Below are the code and all the weights of a small trained network. Each question names an input and a class and asks about switching units off, where a switched-off unit gives its printed mean instead of its output.

import numpy as np


def w(rows, s, z=0):
    codes = np.array(rows[::2]) - 128.0
    scale = np.full(codes.shape[1], s)
    scale[-1] = z or s
    return codes * scale


def f(y):
    return np.maximum(y, 0)


def log_softmax(a):
    a = a - a.max(-1, keepdims=True)
    return a - np.log(np.exp(a).sum(-1, keepdims=True))


def net(x, mask):
    res = np.array(x, float).reshape(1, 4) / 4 @ E
    y = f(res @ A[0][:, :-1].T + A[0][:, -1])
    res = res + np.where(mask, y, B[0][:, -1]) @ B[0][:, :-1]
    return log_softmax(res[-1] @ U[:, :-1].T + U[:, -1])


A, B = {}, {}
E = w([
[3,90,94,162,132,160,111,65],'x0',
[89,81,109,156,59,73,150,174],'x1',
[135,35,140,117,98,181,64,95],'x2',
[79,59,190,128,171,125,183,173],'x3',
],0.015)
A[0] = w([
[90,116,169,99,126,164,66,90,125],'neuron 0',
[85,168,8,179,95,52,100,170,166],'neuron 1',
[155,173,105,129,71,154,63,74,113],'neuron 2',
[161,145,30,138,107,106,61,62,254],'neuron 3',
[160,153,56,123,92,163,94,71,143],'neuron 4',
[185,75,138,145,18,57,117,142,180],'neuron 5',
[88,136,137,181,144,136,140,170,66],'neuron 6',
[48,125,90,165,153,185,93,67,77],'neuron 7',
[23,101,100,152,137,84,156,120,187],'neuron 8',
[224,203,176,87,139,100,151,193,172],'neuron 9',
],0.012,0.0034)
B[0] = w([
[99,87,146,161,115,153,159,73,177],'neuron 0',
[118,139,112,199,68,160,107,115,205],'neuron 1',
[139,145,85,20,132,143,135,145,197],'neuron 2',
[206,149,131,94,93,189,111,158,213],'neuron 3',
[194,86,60,93,83,147,95,139,195],'neuron 4',
[97,130,132,133,78,147,78,166,211],'neuron 5',
[86,95,134,115,142,155,175,109,154],'neuron 6',
[91,109,138,182,175,135,117,40,201],'neuron 7',
[44,117,131,162,144,114,179,112,204],'neuron 8',
[160,253,168,180,168,109,143,97,251],'neuron 9',
],0.016,0.022)
U = w([
[143,145,117,110,41,166,89,210,251],'0',
[54,58,139,117,123,83,235,177,47],'1',
[82,161,169,250,136,138,163,74,178],'2',
[155,72,88,57,131,104,91,166,2],'3',
[128,168,215,139,139,66,80,197,50],'4',
[133,30,142,83,100,180,110,103,134],'5',
[189,180,166,99,187,78,216,160,167],'6',
],0.011,0.0035)

Each question gives the input, the list of numbers given to net, and the class t.
The units are the neurons (one row each of A and B). Each row of codes is followed by its name. A weight is (code - 128) times the scale printed after its matrix; where a second scale follows, it is the last column's (A, B and U).
mask holds one flag per neuron, in row order. A switched-off neuron (its flag False) gives its mean, the last column of its row in B, instead of its output. The means were averaged over made-up inputs and are rounded, as every weight is.
A unit's drop is (log p(t) with every unit on - log p(t) with that unit switched off) / (log p(t) with every unit on - log p(t) with every unit switched off).
The circuit of an input: a set's keep is (log p(t) with only the set's units on - log p(t) with every unit switched off) / (log p(t) with every unit on - log p(t) with every unit switched off). Starting from all 10 units, units are removed one at a time, each time the one whose removal leaves the highest keep (on an exact tie, the one counted first), for as long as the keep stays at least 0.8.
units of the circuit, in order: the units of the circuit, biggest drop first
k most important neurons: the k neurons with the biggest drops, biggest first
drop of u: that unit's drop, to one decimal
input [-3,7,1,6], class 1: units of the circuit, in order	neuron 9; neuron 3
input [1,7,-2,5], class 1: 2 most important neurons	neuron 9; neuron 7
input [3,5,-3,6], class 1: units of the circuit, in order	neuron 9
input [-6,2,6,8], class 4: 2 most important neurons	neuron 4; neuron 3
input [-8,-3,2,3], class 6: 2 most important neurons	neuron 1; neuron 7
input [-1,-3,8,6], class 5: 3 most important neurons	neuron 9; neuron 8; neuron 1
input [-7,0,1,-5], class 6: 2 most important neurons	neuron 9; neuron 1
input [-1,-4,7,8], class 5: 4 most important neurons	neuron 9; neuron 8; neuron 1; neuron 7
input [-8,4,-8,0], class 2: 3 most important neurons	neuron 9; neuron 1; neuron 2
input [7,-2,-3,-7], class 5: 2 most important neurons	neuron 7; neuron 9
input [-8,5,-2,0], class 4: 4 most important neurons	neuron 7; neuron 5; neuron 8; neuron 0
input [-8,8,0,-3], class 4: 4 most important neurons	neuron 9; neuron 5; neuron 4; neuron 7
input [-4,2,-7,8], class 6: 4 most important neurons	neuron 1; neuron 7; neuron 0; neuron 5
input [4,7,5,-8], class 0: most important neuron	neuron 3
input [-7,-6,2,8], class 6: drop of neuron 1	0.1
input [-3,0,-5,2], class 6: drop of neuron 7	0.7
input [-1,-6,7,-8], class 5: drop of neuron 7	0.3
